In the rows, zero is written as 128.
Group, then class:
[115 136  97 137 120 126 105 116 156 141 132  53 132 127 148 157 115 136
  59 116  92 141 141 125 138 119 134 114  79 125 124 104 133 126 127 141
 129 105 116 123 112 119 113 146 114 123 158 156 168 114 113  99 113 124
  59 145 160 146 177 128 132 131 130 100 139  94 152 137 102 126 176 165
 135 114] | (51).Z
[132 189 123 134 129 132 131 113 162 134 139 115 147 130 141 143 137  94
 108 103 119 109 142 140 144 132 134 113 103 140 109 116 129 130 104 126
 132 112 113 145  93 124 131 148 127 125 122 149 156 107 130 132  94 127
 105 166 123 138 129 143 118 170 130  73 149 105 135 115 133 117 186 153
 146 119] | (59).T
[141 181 113 136 146 131 129 116 172 128 132 162 139 137 114 146 143 109
  76 101 140 103 139 144 132 132 135  92 149 130 121 120 130 126 113 130
 143 110 104 138 119 138 136 123 120 119 123 138 141 107 129 132  94 140
 100 180 132 141 121 136  96 196 125  85 138 107 135 120 113 105 172 152
 166 114] | (59).L
[119 158 132 128 130 124 137 126 159 127 137 175 143 128 120 149 143 117
 126  84 156 113 127 135 116 118 137 116 136 120 116 117 120 126 122 128
 132 109 114 137 107 137 138 154 103 142 129 139 112 108 134 146 118 108
 124 138 121 136 122 132 110 169 127  93 139 127 148 121 133 101 175 131
 160 110] | (59).L
[126 222  98 144 124 145 127 105 159 127 133  68 136 126 152 159  95 125
  60 126  67 132 151 134 145 134 119 109  50 119 113  95 136 158 107 154
 143 112 143 160  88 115 114 143 113 120 141 162 192 106 112  90  33 115
  64 175 162 145 178 147 120 161 134  62 162  91 136 111 107 134 186 169
 112 124] | (51).A
[127 252 105 141 131 129 129 101 162 142 136 127 145 121 174 135 143 100
 105  99  76 114 139 136 148 143 145 101  25 153  92 120 161 131  72 148
 161  97 114 172  54 116 131 158 105 128 121 171 189  96 132 138  65 116
  78 190 141 160 149 142 126 209 124  43 174  81 121  97 101 151 177 153
 125 142] | (59).T
[ 69  82 141 122 136 132 152 158 156 101 152 241 127 148  63 147 115 167
 133  89 131 164 145 151 126 102 121 145 194 120 130 103  74 118 148 116
 123 130 136 125 140 149 114 135 101 122 140 142  93 139 131 120 180 113
 122 118 117 128 118 137  98 121 141 158  88 171 154 121 133 104 141 134
 161  87] | (60).K
[ 70 142 127 120 132 145 141 143 163 116 134 189 130 130  96 142 108 167
 108  91  74 158 137 147 141 112 131 129 102 124 129  99 104 125 129 128
 135 116 141 134  85 122 111 166 103 120 127 163 130 139 117 101 155 122
  94 138 122 137 141 131 105 145 145 126 117 140 150 114 149 123 158 143
 139 105] | (60).G
[114 239 106 142 130 144 140 105 165 128 132 164 150 110 158 146 138 114
 127  93  94 112 137 131 139 134 134  96  75 121  90 121 150 132  85 153
 151 103 126 176  76 140 138 147  94 151 112 183 163  93 137 138  74 105
  82 185 146 147 153 141 109 213 130  60 165  94 128 100 107 138 187 142
 130 131] | (59).L
[145 128 125 131 124 138 130 129 140 122 133  53 142 133 115 157 129 103
  50 115 147 105 143 135 127 124 121 110 154 115 135 127 128 127 158 132
 107 127 110 110 159 133 137 131 137 130 134 124 128  98 119 112  88 134
  95 145 140 133 132 131 113 158 124  98 132 115 148 138 125 100 190 159
 149 107] | (51).A
[143 166 129 129 130 132 145 124 160 120 144 121 147 130 117 142 149 110
  90  92 126 117 126 137 141 132 138 126 118 127 112 124 133 132 127 128
 137 115 119 143 110 138 145 153 120 148 121 139 125 106 123 137  91 107
  96 159 121 141 118 122 113 188 125  74 137 124 134 121 133 110 190 141
 148 113] | (59).L
[119 180 100 126 115 136 129 127 167 122 136 152 130 113 135 142 134 159
 161  96  40 160 137 135 146 135 139 133  58 142  97 103 133 122  94 139
 142 122 154 141 105 131 117 161 103 142 141 172 153 127 119 115 111 117
  94 159 141 128 158 122 118 131 144  94 145 121 131 101 132 140 166 139
 122 125] | (60).K
[135 133 121 136 133 120 111 122 158 126 134  67 138 152 115 178 103 122
  75 125 150 128 164 137 127 118 114 118 132 127 137 110 109 126 134 135
 103 127 111 126 147 121 118 134 129 121 172 132 143 108 124 110 108 126
 101 113 166 125 143 141 126  94 118 117 119 123 169 141 121 113 185 162
 143 106] | (51).Z
[122 123 121 115 117 146 140 143 161 108 135 144 129 112  84 146 128 176
 109  94  76 161 131 137 145 121 130 140 117 112 122 106 110 126 144 128
 112 132 145 111 133 140 120 163 122 136 128 145 111 131 106  97 125 108
  95 116 140 122 148 119 103 117 136 124 117 145 142 115 155 115 181 138
 125 105] | (60).K
[118 143 138 129 130 134 145 119 161 115 148 196 147 141 103 163 125 107
 141  98 159 115 146 144 126 115 126 129 183 133 117 113  95 125 126 115
 126 126 124 141 140 151 130 124 114 132 130 122 100 112 145 145 117 112
 119 132 124 130 103 140  97 147 130 122 106 152 146 118 129 100 173 139
 165 102] | (59).T
[ 89 177 132 131 134 134 148 122 161 100 127 198 145 135 110 142 157 110
 137  92 123 109 139 147 140 115 141 123 129 131 123 108 113 128 127 134
 127 116 131 152  98 133 135 155 117 138 105 147 133 110 134 123 109 148
 124 151 109 127 117 131 105 194 133 106 121 135 141 103 159 120 174 127
 169 117] | (59).L
[ 85 201 118 132 127 134 116 117 164 126 130 158 146 114 141 129 146 119
 118  88  96 111 126 141 150 130 141 116  79 132  99 113 137 128 103 128
 129 111 127 146  63 119 132 162 114 131 104 159 154 109 126 125 103 125
 107 176 112 145 134 133 110 197 134  73 152 108 132 106 147 126 185 136
 151 123] | (59).L
[146 138 124 124 118 136 142 122 156 115 123  67 139 130 117 162 119 119
  75 117 128 111 139 135 132 127 124 120 140 114 133 116 116 129 150 131
 110 118 123 120 144 125 131 147 135 128 135 133 143 111 112 104  92 135
  97 147 132 118 134 121 114 146 132  92 135 118 146 132 152  92 196 148
 159  97] | (51).Z
[129 100 137 126 121 130 133 134 125 122 148  29 139 132 122 155 110 119
  56 108 137 123 131 132 129 111 114 117 134 116 129 130 121 129 158 137
 107 119 110 123 135 132 131 148 127 153 144 135 124 109 114 117 118 109
  89 128 129 139 150 127 134 148 127  88 134 119 151 141 117  98 184 148
 133  99] | (51).A
[108 149 113 133 133 122 110 105 146 136 118  77 130 140 131 163 111 118
  60 125 137 109 150 130 124 117 124 107 125 113 142 110 122 126 135 147
 127 117 109 117 129 113 119 133 128 114 145 138 162 109 134 101 107 139
  99 137 153 129 160 142 119 143 127 113 135 102 158 139 118 113 161 157
 152 113] | (51).Z
